[128 = 0]
1: [174, 74, 136, 189, 95, 151, 160, 117, 149, 54, 138, 127, 105, 91, 151, 148, 96, 189, 107, 98, 125, 145, 106, 160, 158, 159, 123, 113, 156, 176, 171, 105]
2: [154, 135, 129, 134, 95, 141, 170, 110, 169, 100, 109, 167, 86, 98, 149, 160, 130, 93, 101, 122, 127, 157, 180, 165, 140, 126, 120, 87, 171, 119, 124, 172]
3: [155, 116, 169, 149, 111, 155, 92, 85, 161, 48, 121, 106, 112, 113, 139, 159, 103, 183, 85, 109, 114, 145, 74, 105, 103, 121, 127, 124, 147, 154, 156, 108]
4: [139, 119, 181, 134, 124, 145, 98, 99, 113, 63, 141, 86, 179, 104, 122, 143, 30, 170, 89, 120, 99, 109, 94, 126, 101, 172, 152, 125, 69, 142, 155, 94] | 3 1
5: [147, 87, 73, 135, 98, 163, 185, 119, 182, 119, 94, 172, 65, 102, 132, 136, 142, 93, 137, 114, 121, 157, 169, 136, 155, 116, 110, 107, 177, 98, 96, 160] | 2 1
6: [137, 102, 120, 157, 112, 128, 123, 135, 159, 13, 165, 21, 74, 136, 123, 115, 146, 98, 62, 144, 133, 162, 141, 130, 110, 176, 156, 122, 149, 128, 125, 106] | 3 1
7: [165, 83, 136, 178, 146, 147, 245, 129, 128, 127, 146, 102, 90, 134, 84, 112, 175, 81, 119, 134, 119, 159, 154, 144, 148, 119, 122, 105, 174, 123, 129, 133] | 5 2
8: [130, 101, 160, 190, 72, 147, 124, 84, 157, 83, 96, 151, 162, 112, 132, 189, 72, 161, 80, 126, 68, 121, 108, 124, 130, 111, 123, 124, 170, 175, 172, 99] | 3 1
9: [147, 130, 74, 136, 104, 121, 204, 168, 158, 178, 103, 193, 139, 140, 99, 117, 116, 111, 175, 130, 166, 137, 169, 163, 131, 98, 124, 115, 168, 65, 88, 197] | 5 2
10: [147, 97, 141, 192, 43, 151, 158, 80, 178, 89, 119, 162, 107, 116, 109, 186, 53, 150, 86, 107, 92, 149, 125, 147, 138, 87, 107, 62, 184, 170, 175, 113] | 8 1
11: [161, 160, 170, 129, 191, 111, 69, 111, 93, 85, 191, 63, 140, 163, 133, 92, 141, 161, 136, 110, 140, 133, 42, 118, 103, 181, 180, 121, 92, 152, 124, 124] | 4 3
12: [117, 114, 142, 177, 36, 189, 166, 75, 176, 204, 57, 198, 122, 93, 140, 212, 74, 133, 116, 89, 41, 72, 154, 109, 127, 84, 72, 89, 175, 133, 172, 103] | 10 8
13: [128, 101, 94, 127, 55, 163, 112, 138, 152, 155, 70, 188, 89, 133, 150, 208, 147, 117, 129, 134, 107, 134, 216, 152, 176, 69, 96, 119, 206, 111, 147, 137] | 5 2
14: [139, 99, 147, 182, 190, 160, 236, 141, 118, 118, 128, 137, 107, 141, 113, 113, 178, 97, 133, 112, 117, 130, 121, 106, 146, 125, 117, 112, 194, 147, 153, 100] | 7 5
15: [151, 147, 159, 133, 169, 125, 208, 117, 103, 169, 133, 75, 114, 157, 71, 102, 117, 104, 146, 91, 136, 129, 111, 98, 94, 130, 139, 134, 128, 158, 160, 84] | 14 7
16: [150, 90, 167, 136, 105, 111, 95, 103, 153, 39, 129, 32, 85, 168, 144, 144, 98, 116, 82, 142, 121, 143, 122, 155, 100, 169, 155, 82, 135, 141, 130, 130] | 6 3
17: [194, 101, 74, 129, 122, 136, 221, 164, 156, 74, 122, 151, 92, 146, 136, 124, 156, 91, 136, 136, 128, 185, 153, 169, 172, 113, 135, 104, 129, 89, 119, 183] | 5 2
18: [103, 150, 203, 120, 145, 141, 53, 99, 129, 91, 145, 83, 153, 129, 127, 158, 102, 185, 112, 120, 111, 105, 118, 92, 102, 171, 141, 142, 91, 205, 158, 97] | 4 3
19: [169, 112, 85, 177, 151, 146, 252, 170, 159, 91, 172, 101, 70, 148, 118, 138, 156, 48, 123, 142, 129, 185, 143, 154, 132, 114, 152, 130, 168, 83, 112, 138] | 7 17
20: [118, 125, 65, 109, 128, 101, 195, 146, 132, 161, 105, 164, 100, 119, 101, 110, 180, 76, 180, 127, 165, 159, 170, 164, 136, 112, 129, 107, 135, 100, 118, 172] | 9 5
21: [137, 148, 60, 100, 117, 124, 196, 142, 120, 194, 117, 155, 99, 134, 118, 89, 166, 73, 160, 151, 148, 177, 166, 165, 131, 93, 131, 122, 119, 70, 102, 162] | 20 9
22: [132, 109, 71, 131, 102, 157, 179, 144, 152, 168, 97, 177, 78, 136, 101, 131, 138, 92, 149, 126, 128, 155, 192, 152, 152, 96, 113, 98, 154, 106, 133, 157] | 5 20
23: [137, 143, 177, 114, 205, 119, 89, 126, 76, 84, 144, 59, 151, 141, 171, 89, 135, 193, 126, 127, 151, 114, 66, 93, 88, 198, 159, 141, 93, 114, 126, 107] | 11 18
24: [141, 92, 122, 152, 86, 178, 128, 117, 165, 82, 92, 147, 83, 102, 145, 200, 152, 108, 113, 153, 101, 141, 167, 121, 161, 116, 112, 148, 154, 139, 125, 118] | 2 5
25: [144, 158, 176, 97, 191, 101, 94, 161, 59, 81, 162, 59, 139, 147, 145, 92, 119, 149, 120, 119, 139, 126, 90, 97, 101, 166, 171, 166, 70, 173, 112, 80] | 23 11
26: [126, 61, 177, 190, 156, 140, 247, 79, 130, 194, 143, 108, 112, 119, 104, 146, 96, 129, 174, 63, 93, 132, 108, 106, 111, 105, 90, 109, 136, 191, 159, 81] | 15 14
27: [105, 133, 200, 108, 114, 126, 70, 105, 146, 81, 141, 106, 168, 141, 128, 135, 61, 159, 94, 133, 105, 74, 98, 93, 114, 158, 149, 106, 98, 168, 154, 101] | 18 4
28: [69, 148, 85, 89, 102, 97, 124, 151, 142, 137, 137, 90, 112, 178, 123, 99, 113, 75, 130, 143, 132, 150, 141, 156, 104, 127, 144, 113, 78, 117, 94, 181] | 21 20
29: [170, 83, 140, 174, 127, 144, 188, 117, 155, 65, 146, 130, 128, 95, 140, 148, 115, 159, 117, 115, 122, 144, 127, 125, 123, 126, 148, 112, 153, 126, 171, 115] | 1 3
30: [116, 128, 122, 146, 91, 131, 87, 105, 180, 95, 104, 76, 116, 146, 165, 191, 129, 136, 81, 172, 92, 162, 152, 144, 131, 136, 126, 101, 147, 136, 128, 121] | 24 16
31: [169, 98, 99, 139, 141, 119, 135, 121, 159, 12, 186, 81, 70, 144, 137, 128, 106, 107, 81, 128, 167, 191, 133, 162, 131, 163, 185, 103, 150, 103, 94, 137] | 6 16
32: [117, 140, 191, 130, 136, 141, 42, 108, 127, 86, 145, 100, 127, 125, 141, 124, 66, 178, 84, 94, 120, 82, 109, 128, 112, 155, 123, 127, 119, 150, 182, 104] | 27 18
33: [125, 117, 186, 124, 169, 141, 208, 137, 97, 174, 154, 80, 127, 134, 80, 138, 140, 106, 142, 82, 97, 117, 130, 109, 76, 115, 130, 105, 126, 183, 161, 69] | 15 26
34: [129, 134, 58, 103, 126, 139, 198, 193, 123, 194, 139, 155, 64, 129, 142, 132, 232, 96, 155, 170, 117, 174, 207, 139, 163, 124, 89, 152, 175, 77, 85, 130] | 21 20
35: [142, 92, 124, 141, 101, 100, 122, 151, 166, 51, 157, 51, 67, 135, 125, 121, 82, 139, 90, 117, 146, 163, 149, 186, 107, 141, 168, 92, 51, 110, 86, 131] | 31 16
36: [173, 119, 149, 162, 119, 108, 135, 93, 154, 32, 141, 93, 119, 109, 135, 170, 108, 110, 94, 123, 137, 141, 97, 124, 134, 148, 151, 136, 153, 146, 177, 92] | 29 3
37: [149, 103, 87, 109, 116, 139, 168, 139, 144, 38, 91, 81, 49, 133, 167, 189, 235, 93, 94, 145, 123, 169, 173, 148, 170, 101, 129, 147, 166, 97, 120, 114] | 24 17
38: [129, 164, 164, 87, 143, 102, 82, 124, 128, 113, 163, 118, 154, 153, 145, 73, 40, 160, 147, 110, 141, 126, 70, 99, 99, 152, 167, 128, 75, 177, 124, 105] | 27 25
39: [74, 84, 134, 127, 60, 141, 90, 125, 135, 116, 160, 47, 83, 171, 115, 145, 145, 158, 82, 131, 99, 160, 128, 137, 108, 144, 152, 117, 61, 121, 84, 120] | 35 30
40: [152, 125, 113, 149, 128, 162, 246, 140, 131, 123, 113, 119, 98, 139, 117, 124, 153, 95, 127, 139, 129, 129, 158, 128, 142, 126, 117, 94, 178, 131, 131, 139] | 7 14
41: [97, 126, 75, 112, 139, 110, 158, 189, 115, 205, 131, 99, 99, 168, 125, 123, 207, 100, 171, 137, 124, 171, 141, 127, 133, 83, 113, 148, 122, 58, 83, 134] | 21 34
42: [108, 90, 149, 153, 79, 145, 79, 105, 162, 86, 118, 92, 94, 120, 132, 205, 100, 187, 71, 114, 69, 128, 119, 143, 132, 149, 108, 76, 127, 153, 149, 87] | 30 3
43: [130, 136, 109, 120, 113, 123, 157, 137, 181, 191, 114, 174, 125, 131, 127, 89, 128, 84, 157, 172, 154, 126, 174, 171, 119, 91, 138, 109, 104, 80, 105, 231] | 9 21
44: [83, 129, 126, 136, 42, 145, 74, 92, 156, 112, 145, 102, 105, 139, 120, 179, 140, 125, 64, 149, 115, 140, 135, 164, 148, 124, 108, 102, 181, 121, 107, 138] | 30 42
45: [147, 146, 148, 130, 178, 113, 89, 107, 126, 44, 165, 107, 117, 126, 154, 96, 117, 163, 108, 114, 139, 154, 74, 90, 123, 171, 166, 114, 83, 152, 149, 73] | 11 23
46: [141, 77, 68, 135, 115, 134, 182, 162, 158, 114, 121, 169, 89, 110, 151, 152, 172, 105, 107, 134, 147, 172, 148, 167, 140, 127, 139, 130, 191, 84, 126, 169] | 5 17
47: [79, 147, 114, 106, 51, 126, 92, 121, 132, 255, 72, 224, 157, 109, 138, 166, 131, 137, 178, 143, 95, 66, 169, 130, 121, 47, 61, 113, 148, 119, 128, 170] | 13 12
48: [100, 117, 189, 123, 126, 129, 71, 86, 126, 104, 133, 128, 174, 115, 144, 128, 40, 200, 100, 107, 108, 113, 83, 102, 111, 156, 168, 115, 70, 155, 153, 107] | 27 4
49: [159, 108, 189, 154, 105, 145, 129, 101, 144, 34, 151, 69, 119, 109, 127, 150, 72, 143, 71, 111, 95, 148, 93, 142, 129, 160, 148, 114, 117, 143, 139, 78] | 36 3
50: [101, 173, 83, 51, 108, 86, 114, 166, 114, 167, 137, 57, 90, 179, 112, 123, 210, 63, 143, 144, 124, 121, 178, 143, 116, 115, 98, 121, 129, 125, 77, 155] | 28 41
51: [117, 121, 172, 124, 107, 116, 12, 64, 130, 112, 131, 117, 169, 120, 140, 148, 69, 172, 118, 114, 102, 89, 69, 90, 94, 145, 135, 123, 103, 167, 168, 96] | 48 27
52: [122, 134, 109, 131, 86, 155, 159, 142, 139, 196, 78, 201, 143, 133, 106, 115, 127, 96, 191, 145, 138, 137, 164, 164, 123, 73, 116, 104, 136, 87, 134, 171] | 9 22
53: [91, 124, 91, 125, 50, 143, 148, 119, 148, 177, 59, 212, 124, 137, 133, 171, 115, 114, 153, 145, 113, 118, 191, 180, 149, 78, 87, 92, 155, 114, 139, 179] | 52 13
54: [121, 92, 146, 163, 65, 131, 118, 113, 190, 80, 115, 63, 127, 125, 123, 178, 94, 149, 66, 116, 128, 148, 144, 162, 129, 150, 153, 122, 88, 106, 113, 127] | 30 35
55: [122, 150, 183, 114, 176, 107, 95, 98, 92, 123, 167, 88, 163, 122, 116, 103, 79, 171, 124, 126, 92, 111, 75, 100, 108, 157, 158, 158, 71, 162, 122, 82] | 38 25
56: [112, 141, 176, 126, 136, 116, 49, 102, 146, 68, 154, 131, 177, 117, 120, 116, 93, 189, 118, 114, 130, 78, 91, 104, 95, 152, 163, 106, 92, 155, 150, 126] | 27 48
57: [98, 109, 143, 138, 61, 117, 85, 101, 167, 54, 117, 39, 97, 145, 142, 155, 109, 96, 72, 142, 147, 130, 133, 151, 110, 146, 185, 98, 95, 128, 110, 136] | 16 54
58: [139, 120, 141, 157, 138, 146, 95, 103, 145, 28, 142, 128, 113, 92, 145, 152, 90, 161, 117, 132, 120, 121, 64, 116, 134, 162, 143, 131, 111, 141, 150, 83] | 3 36
59: [127, 133, 180, 192, 74, 134, 96, 100, 154, 79, 116, 101, 139, 132, 140, 161, 71, 178, 111, 125, 64, 107, 108, 119, 124, 122, 119, 100, 125, 169, 138, 99] | 8 42
60: [157, 85, 164, 194, 62, 184, 180, 98, 185, 91, 110, 188, 125, 96, 106, 174, 27, 130, 101, 101, 91, 117, 128, 132, 127, 87, 107, 80, 173, 177, 160, 123] | 10 8
61: [193, 103, 104, 186, 127, 150, 255, 153, 151, 98, 137, 103, 89, 154, 93, 104, 147, 75, 144, 88, 141, 130, 165, 126, 126, 97, 157, 89, 177, 118, 120, 134] | 7 40
62: [125, 76, 80, 176, 77, 160, 211, 144, 136, 148, 103, 173, 117, 125, 125, 160, 107, 112, 141, 116, 136, 178, 169, 160, 137, 82, 127, 91, 153, 112, 115, 133] | 22 5
63: [140, 96, 173, 163, 106, 130, 102, 118, 130, 25, 131, 98, 122, 139, 131, 150, 64, 141, 60, 147, 116, 123, 119, 108, 104, 150, 156, 102, 133, 169, 155, 110] | 49 3
64: [162, 66, 183, 177, 110, 173, 156, 159, 174, 41, 153, 67, 92, 104, 151, 147, 112, 160, 71, 100, 104, 197, 98, 138, 125, 162, 145, 133, 62, 151, 113, 67] | 49 54
65: [97, 156, 126, 97, 81, 120, 130, 134, 156, 128, 156, 48, 114, 156, 124, 120, 120, 118, 136, 147, 117, 125, 137, 166, 96, 132, 161, 110, 94, 109, 66, 178] | 28 39
66: [103, 122, 68, 114, 108, 125, 179, 116, 140, 220, 106, 159, 131, 122, 120, 116, 101, 115, 164, 119, 141, 170, 130, 174, 128, 115, 117, 108, 90, 41, 89, 144] | 21 52
67: [135, 118, 76, 131, 125, 127, 227, 142, 164, 178, 81, 157, 113, 132, 111, 106, 149, 97, 171, 142, 174, 149, 178, 170, 152, 86, 118, 102, 188, 99, 103, 185] | 9 20
68: [154, 99, 141, 162, 87, 170, 149, 118, 140, 127, 80, 141, 66, 139, 113, 177, 155, 89, 80, 145, 86, 141, 174, 122, 167, 85, 78, 122, 192, 136, 147, 143] | 24 13
69: [151, 100, 187, 162, 120, 158, 85, 105, 165, 50, 141, 87, 104, 114, 152, 167, 87, 143, 76, 119, 91, 133, 135, 153, 143, 144, 127, 132, 142, 152, 143, 86] | 49 3
70: [94, 141, 111, 73, 103, 60, 96, 145, 147, 130, 139, 69, 105, 146, 144, 98, 131, 131, 134, 129, 134, 156, 104, 155, 102, 153, 167, 116, 92, 99, 81, 165] | 65 28
71: [69, 125, 131, 106, 55, 115, 93, 131, 176, 80, 106, 55, 94, 147, 130, 173, 87, 109, 72, 111, 102, 162, 131, 137, 109, 138, 126, 114, 119, 155, 118, 122] | 57 30
72: [123, 126, 184, 146, 159, 132, 161, 115, 77, 159, 127, 89, 126, 135, 63, 108, 92, 122, 155, 121, 105, 83, 125, 93, 104, 130, 143, 137, 129, 198, 153, 97] | 15 33
73: [148, 118, 159, 177, 148, 141, 91, 91, 142, 110, 138, 147, 109, 126, 141, 155, 70, 163, 82, 145, 107, 125, 79, 130, 111, 134, 154, 118, 133, 160, 157, 109] | 3 58
74: [118, 78, 142, 117, 32, 154, 86, 88, 157, 58, 126, 118, 90, 118, 144, 209, 118, 156, 85, 151, 79, 146, 163, 161, 125, 124, 109, 116, 121, 127, 149, 139] | 42 30
75: [22, 160, 125, 84, 40, 116, 59, 112, 127, 227, 41, 101, 113, 155, 144, 184, 142, 104, 112, 148, 82, 83, 186, 134, 86, 112, 75, 108, 120, 118, 121, 148] | 47 53
76: [169, 115, 140, 177, 135, 163, 124, 127, 161, 93, 136, 108, 76, 98, 137, 147, 116, 149, 88, 124, 115, 159, 129, 100, 140, 141, 126, 97, 208, 145, 148, 78] | 29 69
77: [117, 93, 133, 138, 54, 112, 104, 150, 140, 97, 147, 41, 89, 130, 155, 177, 75, 138, 62, 128, 116, 172, 167, 161, 125, 194, 154, 101, 97, 137, 98, 118] | 54 71
78: [69, 154, 115, 76, 83, 115, 125, 161, 114, 203, 110, 114, 128, 161, 100, 106, 143, 99, 164, 155, 121, 135, 163, 142, 128, 86, 107, 97, 107, 115, 79, 155] | 28 50
79: [103, 131, 198, 155, 124, 127, 65, 81, 128, 111, 100, 126, 192, 92, 152, 177, 88, 184, 106, 113, 93, 101, 103, 98, 104, 152, 117, 130, 101, 185, 191, 90] | 51 18
80: [88, 98, 88, 96, 76, 124, 174, 135, 145, 183, 87, 164, 116, 121, 101, 137, 149, 126, 154, 115, 68, 128, 173, 153, 146, 76, 75, 85, 167, 104, 129, 163] | 53 22
81: [140, 89, 176, 136, 146, 178, 88, 117, 116, 68, 140, 68, 126, 144, 153, 171, 140, 158, 67, 110, 104, 128, 110, 114, 131, 141, 131, 138, 145, 150, 121, 77] | 69 3
82: [154, 83, 143, 149, 99, 165, 166, 107, 136, 57, 89, 96, 85, 121, 115, 187, 152, 128, 86, 108, 82, 153, 143, 155, 156, 102, 120, 134, 172, 160, 171, 125] | 24 68
83: [147, 76, 169, 176, 102, 146, 107, 133, 140, 34, 132, 109, 114, 107, 127, 148, 79, 181, 72, 93, 99, 110, 102, 108, 116, 162, 148, 118, 134, 176, 144, 92] | 63 49
84: [173, 109, 129, 139, 153, 139, 161, 153, 140, 12, 162, 13, 88, 141, 132, 122, 159, 97, 89, 115, 132, 145, 126, 148, 156, 183, 147, 122, 144, 93, 101, 137] | 6 31
85: [88, 150, 196, 134, 176, 116, 127, 118, 97, 201, 153, 60, 152, 123, 114, 114, 88, 113, 140, 114, 85, 79, 91, 86, 93, 142, 101, 129, 91, 159, 163, 121] | 72 55
86: [89, 84, 215, 212, 83, 217, 209, 82, 158, 241, 72, 213, 138, 134, 75, 194, 83, 142, 156, 93, 72, 76, 154, 103, 115, 62, 34, 99, 159, 156, 171, 89] | 12 26
87: [164, 74, 108, 167, 83, 164, 155, 138, 153, 75, 152, 127, 90, 120, 147, 126, 144, 132, 75, 140, 104, 202, 143, 167, 140, 118, 162, 112, 132, 103, 122, 109] | 29 46
88: [129, 108, 190, 173, 132, 148, 79, 115, 144, 135, 150, 121, 175, 97, 164, 132, 50, 198, 112, 105, 103, 115, 61, 116, 100, 148, 161, 152, 75, 141, 136, 81] | 48 4
89: [134, 82, 141, 164, 78, 148, 163, 111, 189, 43, 113, 155, 117, 100, 129, 159, 96, 155, 109, 127, 76, 148, 140, 167, 162, 137, 154, 99, 151, 114, 138, 135] | 29 1
90: [127, 83, 142, 149, 77, 134, 103, 124, 171, 49, 112, 92, 89, 94, 151, 197, 101, 158, 73, 132, 136, 167, 134, 157, 128, 156, 137, 93, 115, 116, 92, 105] | 54 77
91: [167, 149, 66, 104, 157, 131, 191, 166, 121, 157, 103, 180, 104, 145, 114, 88, 204, 66, 166, 143, 151, 151, 154, 155, 145, 113, 108, 91, 139, 77, 119, 186] | 20 21
92: [146, 76, 155, 179, 84, 155, 88, 124, 150, 46, 123, 103, 136, 87, 160, 165, 88, 166, 73, 92, 94, 140, 133, 144, 118, 153, 113, 120, 138, 129, 128, 93] | 69 83
93: [119, 138, 163, 93, 147, 146, 49, 93, 122, 92, 184, 113, 171, 118, 152, 112, 86, 175, 120, 111, 124, 114, 83, 94, 111, 142, 147, 132, 64, 169, 144, 95] | 56 48
94: [159, 139, 146, 160, 99, 152, 141, 100, 129, 45, 129, 107, 97, 146, 114, 149, 150, 89, 85, 119, 89, 121, 133, 102, 144, 132, 178, 123, 189, 145, 165, 119] | 36 82
95: [98, 119, 206, 138, 138, 105, 72, 78, 125, 71, 145, 104, 143, 115, 136, 106, 59, 188, 123, 94, 109, 121, 63, 97, 97, 146, 161, 132, 108, 174, 156, 115] | 48 56
96: [139, 123, 170, 149, 149, 123, 67, 110, 103, 80, 138, 60, 113, 146, 159, 160, 152, 160, 92, 117, 141, 134, 89, 95, 125, 178, 171, 136, 120, 171, 156, 95] | 81 45
97: [105, 117, 81, 105, 156, 138, 211, 160, 149, 211, 104, 179, 119, 126, 126, 100, 149, 84, 169, 119, 130, 157, 150, 168, 148, 91, 116, 120, 102, 91, 79, 155] | 21 20
